Here is a tiny trained network, its code and every weight. The questions are about switching its units off for an input and a class, where a switched-off unit gives its printed mean instead of its output.

import numpy as np


def w(rows, s, z=0):
    codes = np.array(rows[::2]) - 128.0
    scale = np.full(codes.shape[1], s)
    scale[-1] = z or s
    return codes * scale


def norm(h):
    return h / np.sqrt((h * h).mean(-1, keepdims=True) + 1e-5)


def f(y):
    return np.maximum(y, 0)


def log_softmax(a):
    a = a - a.max(-1, keepdims=True)
    return a - np.log(np.exp(a).sum(-1, keepdims=True))


def net(x, mask):
    res = np.array(x, float).reshape(1, 8) / 4 @ E
    u = 0
    for l in range(2):
        y = f(norm(res) @ A[l][:, :-1].T + A[l][:, -1])
        res = res + np.where(mask[u : u + 4], y, B[l][:, -1]) @ B[l][:, :-1]
        u += 4
    return log_softmax(norm(res)[-1] @ U[:, :-1].T + U[:, -1])


A, B = {}, {}
E = w([
[173,50,190,154,172,44,146,87],'x0',
[219,160,135,118,152,223,67,34],'x1',
[40,241,254,71,217,97,71,129],'x2',
[52,75,132,73,91,153,51,104],'x3',
[141,5,141,168,131,172,236,168],'x4',
[236,157,54,65,246,95,56,166],'x5',
[157,91,116,189,87,163,54,70],'x6',
[136,88,224,105,79,117,170,91],'x7',
],0.0048)
A[0] = w([
[149,200,2,154,121,68,113,169,164],'0.n0',
[113,97,101,88,195,89,217,176,4],'0.n1',
[57,248,185,124,148,168,50,148,207],'0.n2',
[142,180,178,117,125,204,74,102,235],'0.n3',
],0.0061,0.0015)
B[0] = w([
[106,30,81,172,126,61,158,194,221],'0.n0',
[82,186,204,31,190,1,87,72,185],'0.n1',
[176,56,172,176,106,90,199,182,254],'0.n2',
[155,130,181,96,206,132,173,122,206],'0.n3',
],0.0085,0.0057)
A[1] = w([
[96,151,55,104,90,62,149,189,244],'1.n0',
[51,156,135,107,100,90,156,108,213],'1.n1',
[117,150,165,2,116,22,146,97,252],'1.n2',
[97,157,221,154,150,94,142,143,213],'1.n3',
],0.0078,0.0018)
B[1] = w([
[145,102,163,211,54,153,73,166,213],'1.n0',
[139,128,198,76,171,134,213,150,181],'1.n1',
[190,90,140,116,132,170,91,185,254],'1.n2',
[139,78,151,108,119,124,1,152,240],'1.n3',
],0.011,0.0077)
U = w([
[48,223,114,57,110,73,126,99,32],'0',
[2,227,137,97,174,51,180,58,3],'1',
[131,34,50,231,46,91,144,188,158],'2',
[79,126,148,103,49,201,200,46,101],'3',
[178,179,46,106,225,127,129,95,95],'4',
[159,49,251,90,140,100,65,205,185],'5',
],0.0087,0.0044)

Each question gives the input, the list of numbers given to net, and the class t.
The units are the neurons (one row each of A and B). Each row of codes is followed by its name. A weight is (code - 128) times the scale printed after its matrix; where a second scale follows, it is the last column's (A, B and U).
mask holds one flag per neuron, layer by layer. A switched-off neuron (its flag False) gives its mean, the last column of its row in B, instead of its output. The means were averaged over made-up inputs and are rounded, as every weight is.
A unit's drop is (log p(t) with every unit on - log p(t) with that unit switched off) / (log p(t) with every unit on - log p(t) with every unit switched off).
The circuit of an input: a set's keep is (log p(t) with only the set's units on - log p(t) with every unit switched off) / (log p(t) with every unit on - log p(t) with every unit switched off). Starting from all 8 units, units are removed one at a time, each time the one whose removal leaves the highest keep (on an exact tie, the one counted first), for as long as the keep stays at least 0.8.
units of the circuit, in order: the units of the circuit, biggest drop first
top k neurons: the k neurons with the biggest drops, biggest first
k most important neurons of layer l: the k neurons of layer l with the biggest drops, biggest first
drop when u is switched off: that unit's drop, to one decimal
input [-3,6,-6,7,-4,-5,-3,0], class 3: units of the circuit, in order => [1.n3; 1.n2; 1.n0]
input [-1,-4,-2,-6,-8,3,-8,-8], class 2: units of the circuit, in order => [0.n0]
input [2,5,-2,-7,5,3,6,7], class 4: units of the circuit, in order => [1.n0; 1.n3; 0.n2; 1.n2]
input [2,5,3,3,6,3,1,-7], class 4: 2 most important neurons of layer 1 => [1.n3; 1.n0]
input [-6,0,3,2,8,0,4,-3], class 3: top 4 neurons => [0.n1; 1.n3; 1.n2; 0.n0]
input [-1,7,-8,7,-6,6,0,-3], class 4: top 2 neurons => [0.n2; 1.n3]
input [-4,3,-2,-1,3,0,8,6], class 3: 2 most important neurons of layer 1 => [1.n3; 1.n2]
input [-4,5,-7,-8,0,-8,0,4], class 3: 2 most important neurons of layer 0 => [0.n0; 0.n2]
input [-3,-4,1,-5,-8,5,-2,2], class 2: 2 most important neurons of layer 0 => [0.n0; 0.n1]
input [-3,8,-3,5,-1,-8,-1,0], class 3: top 2 neurons => [1.n3; 1.n2]
input [7,4,-6,-6,-6,3,-7,-7], class 2: 2 most important neurons of layer 0 => [0.n0; 0.n3]
input [6,0,-3,2,-2,-8,3,-4], class 3: drop when 1.n0 is switched off => 0.2
input [-2,2,-6,4,-8,-7,8,8], class 3: drop when 1.n0 is switched off => 0.1
input [-2,7,-1,-4,1,5,7,-2], class 4: drop when 1.n0 is switched off => 0.2
input [8,-4,0,-2,-4,0,7,-7], class 2: most important neuron of layer 0 => [0.n1]
